data =
-0.115	-0.116	-0.036	0.003	-0.029	-0.063	-0.036
0.093	-0.043	-0.156	-0.249	-0.117	-0.045	-0.122
-0.002	-0.229	-0.007	-0.212	0.085	0.048	0.073
-0.115	-0.054	-0.032	-0.071	-0.047	-0.108	-0.072
0.090	-0.229	0.139	-0.027	0.020	-0.240	-0.242
Indices start at 1.
Give the entry in row 1 and column 3.
A: -0.036
The entry at row 1, column 1: -0.115
The entry in the bottom-left corner -> 0.090
The entry in the top-right corner -> -0.036
The entry directly below the smallest entry is -0.212
The entry directly below 0.085 -> -0.047
Give the smallest entry.
A: -0.249
The entry at row 2, column 1: 0.093
Give the entry in row 3 and column 3.
A: -0.007
Give the maximum.
A: 0.139
Give the entry directly above the smallest entry.
A: 0.003
The entry directly below -0.072: -0.242
The entry just right of the centre entry: 0.085
Give the entry directly below -0.045.
A: 0.048
The entry directly below -0.043: -0.229
The entry at row 1, column 2 -> -0.116
The entry just right of the largest entry -> -0.027
Give the entry just right of the smallest entry.
A: -0.117
The entry just left of 0.139: -0.229
The entry at row 2, column 2 is -0.043
Give the entry just left of the smallest entry.
A: -0.156
